Here is a tiny trained network, its code and every weight. The questions are about switching its units off for an input and a class, where a switched-off unit gives its printed mean instead of its output.

import numpy as np


def w(rows, s, z=0):
    codes = np.array(rows[::2]) - 128.0
    scale = np.full(codes.shape[1], s)
    scale[-1] = z or s
    return codes * scale


def norm(h):
    return h / np.sqrt((h * h).mean(-1, keepdims=True) + 1e-5)


def f(y):
    return y / 2 * (1 + np.tanh(0.7978845608 * (y + 0.044715 * y**3)))


def log_softmax(a):
    a = a - a.max(-1, keepdims=True)
    return a - np.log(np.exp(a).sum(-1, keepdims=True))


def net(x, mask):
    res = np.array(x, float).reshape(1, 3) / 4 @ E
    u = 0
    for l in range(2):
        y = f(norm(res) @ A[l][:, :-1].T + A[l][:, -1])
        res = res + np.where(mask[u : u + 8], y, B[l][:, -1]) @ B[l][:, :-1]
        u += 8
    return log_softmax(norm(res)[-1] @ U[:, :-1].T + U[:, -1])


A, B = {}, {}
E = w([
[245,121,254,10,206,151],'x0',
[146,132,120,109,131,93],'x1',
[68,69,84,72,248,103],'x2',
],0.007)
A[0] = w([
[106,160,105,174,90,133,84],'L0N1',
[125,95,149,170,117,157,158],'L0N2',
[97,123,104,123,133,121,83],'L0N3',
[110,133,4,120,132,158,73],'L0N4',
[122,145,124,164,73,125,50],'L0N5',
[135,146,127,128,145,92,100],'L0N6',
[189,166,163,117,89,149,97],'L0N7',
[152,136,115,165,68,58,2],'L0N8',
],0.013,0.0039)
B[0] = w([
[231,252,234,154,148,122,227],'L0N1',
[164,146,115,53,85,20,159],'L0N2',
[50,98,42,51,72,139,147],'L0N3',
[140,53,66,137,140,130,226],'L0N4',
[30,228,205,120,191,56,202],'L0N5',
[76,201,95,181,107,197,127],'L0N6',
[253,6,65,142,4,250,255],'L0N7',
[113,228,172,114,155,39,193],'L0N8',
],0.0061,0.0058)
A[1] = w([
[142,195,252,92,122,154,88],'L1N1',
[2,103,87,108,104,43,58],'L1N2',
[118,94,206,93,229,138,113],'L1N3',
[109,77,10,164,122,107,3],'L1N4',
[122,202,182,148,107,119,199],'L1N5',
[95,106,109,101,116,209,91],'L1N6',
[128,254,163,86,84,82,107],'L1N7',
[127,104,170,158,194,152,135],'L1N8',
],0.0099,0.0028)
B[1] = w([
[99,111,2,152,153,155,249],'L1N1',
[185,103,76,127,180,185,214],'L1N2',
[6,165,227,84,89,56,216],'L1N3',
[85,118,99,142,176,201,207],'L1N4',
[144,140,146,159,119,55,225],'L1N5',
[163,188,118,160,85,157,151],'L1N6',
[59,144,139,165,123,112,254],'L1N7',
[114,137,142,104,118,85,151],'L1N8',
],0.0098,0.0059)
U = w([
[116,246,136,247,102,48,3],'0',
[105,111,56,154,212,184,125],'1',
[225,112,176,125,68,178,239],'2',
[62,146,230,55,149,91,124],'3',
],0.015,0.0021)

Each question gives the input, the list of numbers given to net, and the class t.
The units are the neurons (one row each of A and B). Each row of codes is followed by its name. A weight is (code - 128) times the scale printed after its matrix; where a second scale follows, it is the last column's (A, B and U).
mask holds one flag per neuron, layer by layer. A switched-off neuron (its flag False) gives its mean, the last column of its row in B, instead of its output. The means were averaged over made-up inputs and are rounded, as every weight is.
A unit's drop is (log p(t) with every unit on - log p(t) with that unit switched off) / (log p(t) with every unit on - log p(t) with every unit switched off).
unit that matters most: the unit with the biggest drop
k most important neurons: the k neurons with the biggest drops, biggest first
drop of u: that unit's drop, to one decimal
input [-6,-1,1], class 1: 3 most important neurons : [L0N4 L1N2 L0N3]
input [-4,-5,1], class 1: 2 most important neurons : [L0N4 L0N3]
input [1,-8,2], class 3: unit that matters most : L0N7
input [1,1,8], class 3: 3 most important neurons : [L1N3 L0N7 L1N1]
input [1,7,-8], class 2: 2 most important neurons : [L0N7 L1N3]
input [1,-1,4], class 3: 2 most important neurons : [L0N7 L1N3]
input [2,7,-4], class 2: drop of L0N7 : 0.6
input [1,-7,-2], class 2: drop of L0N7 : 0.4
input [-2,-1,1], class 1: drop of L0N4 : 4.4
input [-8,4,2], class 1: drop of L0N4 : 0.3
